Rows with their classes
[  8  -3   0 -45   9   2   7 -11  13   8   6 -23  10 -13 -12   7  -2  -6
   9  -9  -2  -2   1 -17  17  -6  -9   9   3   0   4 -12   1  10] : j214
[ 11  -1  -7 -45   8   3   4  -5  16  -2  20 -15  13 -25  -6  10  -6  -1
   8 -13   2  -1   5 -14  12  -3 -10  17   2   3   5 -14   1  13] : j979
[ -6  -3  -8 -17  -1   5   5  -6   2  -4   4  -1  -9   7  12   2  -6  -6
  -2  -2   3  -6   6   1  14   0  -3  -1  -1   6  -6   1   2   0] : j214
[ -7   3 -10  -6  15   0 -11  -2 -10 -14  -4 -15  23  -4   1 -12  -1   1
  15   7  10   3 -14  12 -11  11 -12  -8  -8  14   5  -3  -4   8] : J755
[  0  -1  -5 -21  16   7  10 -16  -1  -4   3 -20 -15  -2   7  12  -4 -12
  -1 -12   4  -2  -2  -3  25 -18  -4  -4  -5  20  -4   2   2   1] : J735
[ 23  -8  -8  11   3  19 -17   1   7 -21  -6   5   8 -56  11  15   1 -18
 -24 -56   1   8  29 -11   7  23 -17 -15 -15  40   4 -12  -3   6] : j782
[ 39   0  31 -36  -7  14  27 -29  20  21   2 -39  12 -56 -20  46  -9  -3
 -19 -19 -12  -1  20 -56  28   8  12   8   2   0   0 -24  15   4] : j214
[ 17   2  15  15  -7   9   1  -3   5   5   6  -3  16 -33  -5  19  11   3
 -13 -11  -4   4  14 -20  -3  11   6   2   0   7  -3  -6   1  -3] : j214
[ -2  -9 -22 -56   9  -3  -1   5  10 -11  13  -4   4  10   6 -10  -8  -1
  12 -14  -1  -7   1  16  14  -5 -12   2   6   1   8  -3  -4  13] : j214
[-10   3   5  32  15   6   0 -10 -15  -1  -5 -12 -13  -1   3  11  -2 -12
   1   7   3  -1   1   3   6  12  -4 -13 -12  28 -10   0   6 -11] : j782
[ -7   0   1   0   5   2   0 -12  -2   7   0 -27   2   2  -7   1  10  -7
  11   3   5   9  -1  -9  19   0   5  -7  -6  10  -7  -7   2   3] : J523
[  2  -4 -13 -40  14   5  -1 -14   8   0  -1 -27  12 -18  -5   0   2 -12
  13  -7   6   4   1  -9  23  -4 -13  -3  -6  21 -10 -15   1  14] : j214
[-13  -3 -19   2  17   1 -11   2 -20 -18   9   2  -8  13  11 -13  -3  -9
  11   1   9   0 -12  27  -3  -3 -12 -14  -6  16   0   7  -5   4] : j782
[ 10  -2  -8 -28  18   6  17 -16  -4  -9  -7 -15 -19  -5  15  14 -31  -7
  -7   1  -5 -15  -9  13  12   8  -3  -5   1  10   5   8   3   2] : J755
[ -4  -2   5  16  13  10 -10 -14  -4   1   6 -25  13 -20 -11   6  11  -7
   5  -3   9  16   1 -16   3   6  -8  -6 -13  27  -7 -11   2   5] : J755
[  7  -3   8  -7   1   7   8 -12   2   6   4 -12  -2 -18   1  16  -1 -11
 -10  -7   4   4   7 -17  19   2   2   1   0   5  -2  -6   7  -2] : j979
[-18  -7 -25 -13   8  -1 -10   5  -6 -23  -4   9 -17  24  24 -18  -9 -17
  11  -7   8  -4 -12  35   6  -1 -12 -12  -5   0   3   9 -10   4] : j782
[ -4  -2  -4 -14  10   3  -2  -8   2   0   3 -15   8 -13  -6   1   3  -6
   9 -10   6   3   1 -10  12   0  -3  -1  -6  12  -3  -8   0   8] : j214
[-12   0  -1   2   6  -4  -2  -5  -3   1  -1  -7   3  11  -4  -8   1  -1
   8   8   2   2  -4   0   5   0  -5  -4  -2   2  -4  -3   1  -1] : j782
[-2  1  0  1  0 -3 -1  5  0 -7 -9 23 -8  9  5 -6 -4  0  1  5  1  0 -5 13
 -1  3 -1 -1  0 -5  0  6 -2  0] : j782
[ -2  -4   2 -19   9   5  13 -18  -3   8   4 -14 -24  10   6  12 -10  -9
 -11   7   0  -5  -4  -5  24  -1   3  -3   0   3  -1   3   5  -4] : J735
[  5   0   6 -11   5  -1   2  -8   5   3  -1 -16  10 -14  -7   7   5  -2
   6  -8  -2   4  -2 -16   6   2  -4   0  -5  11  -2 -13   6   7] : j979
